Below is a small trained network, with its code and all its weights. Each question gives an input and a class and asks what happens when units are switched off, that is, made to give their printed mean instead of their output.

import numpy as np


def w(rows, s, z=0):
    codes = np.array(rows[::2]) - 128.0
    scale = np.full(codes.shape[1], s)
    scale[-1] = z or s
    return codes * scale


def f(y):
    return np.maximum(y, 0)


def log_softmax(a):
    a = a - a.max(-1, keepdims=True)
    return a - np.log(np.exp(a).sum(-1, keepdims=True))


def net(x, mask):
    res = np.array(x, float).reshape(1, 4) / 4 @ E
    y = f(res @ A[0][:, :-1].T + A[0][:, -1])
    res = res + np.where(mask, y, B[0][:, -1]) @ B[0][:, :-1]
    return log_softmax(res[-1] @ U[:, :-1].T + U[:, -1])


A, B = {}, {}
E = w([
[170,101,85,173,171,130],'x0',
[217,88,61,1,69,171],'x1',
[118,147,180,119,98,175],'x2',
[84,106,175,96,184,104],'x3',
],0.011)
A[0] = w([
[220,141,107,80,120,147,72],'n1',
[137,19,167,129,178,95,252],'n2',
[148,59,115,42,116,147,9],'n3',
[164,128,120,168,48,161,133],'n4',
[68,99,133,166,142,54,168],'n5',
[81,149,165,95,126,155,177],'n6',
[193,133,84,161,248,155,110],'n7',
],0.011,0.0027)
B[0] = w([
[63,132,210,137,153,52,238],'n1',
[232,194,92,92,61,106,227],'n2',
[203,76,215,195,193,145,237],'n3',
[89,160,142,176,85,105,194],'n4',
[174,198,169,166,138,143,254],'n5',
[136,177,68,138,94,165,194],'n6',
[75,113,83,2,147,95,226],'n7',
],0.0085,0.0084)
U = w([
[132,56,134,147,101,145,2],'0',
[97,73,73,51,2,147,254],'1',
],0.0075,0.0019)

Each question gives the input, the list of numbers given to net, and the class t.
The units are the neurons (one row each of A and B). Each row of codes is followed by its name. A weight is (code - 128) times the scale printed after its matrix; where a second scale follows, it is the last column's (A, B and U).
mask holds one flag per neuron, in row order. A switched-off neuron (its flag False) gives its mean, the last column of its row in B, instead of its output. The means were averaged over made-up inputs and are rounded, as every weight is.
A unit's drop is (log p(t) with every unit on - log p(t) with that unit switched off) / (log p(t) with every unit on - log p(t) with every unit switched off).
The circuit of an input: a set's keep is (log p(t) with only the set's units on - log p(t) with every unit switched off) / (log p(t) with every unit on - log p(t) with every unit switched off). Starting from all 7 units, units are removed one at a time, each time the one whose removal leaves the highest keep (on an exact tie, the one counted first), for as long as the keep stays at least 0.8.
units of the circuit, in order: the units of the circuit, biggest drop first
most important unit: the unit with the biggest drop
top k neurons: the k neurons with the biggest drops, biggest first
drop of u: that unit's drop, to one decimal
input [8,-3,-1,7], class 1: most important unit : n7
input [-1,5,0,0], class 0: units of the circuit, in order : (n3; n7)
input [4,-3,8,7], class 1: units of the circuit, in order : (n3; n2)
input [-3,4,-7,-6], class 0: units of the circuit, in order : (n3; n7; n1)
input [-3,3,1,-7], class 0: units of the circuit, in order : (n7; n2)
input [6,-4,-7,2], class 1: units of the circuit, in order : (n7; n3)
input [7,-1,4,-2], class 1: units of the circuit, in order : (n3; n7)
input [7,-4,-1,-2], class 1: units of the circuit, in order : (n7; n3)
input [5,5,2,-8], class 0: top 2 neurons : (n3; n1)
input [7,-4,5,2], class 1: units of the circuit, in order : (n3; n7)
input [3,-1,5,7], class 1: units of the circuit, in order : (n3; n2)
input [2,4,8,3], class 0: top 4 neurons : (n3; n7; n2; n1)
input [8,-6,4,-2], class 1: units of the circuit, in order : (n7; n3)
input [5,-3,-7,8], class 1: top 3 neurons : (n7; n2; n3)
input [6,6,0,-3], class 0: top 3 neurons : (n3; n1; n2)
input [-4,4,-6,-6], class 0: drop of n3 : 0.3
input [7,-4,8,-1], class 1: drop of n2 : -0.1
input [8,0,0,8], class 1: drop of n2 : 0.1
input [7,-1,-8,3], class 1: drop of n4 : 0.0
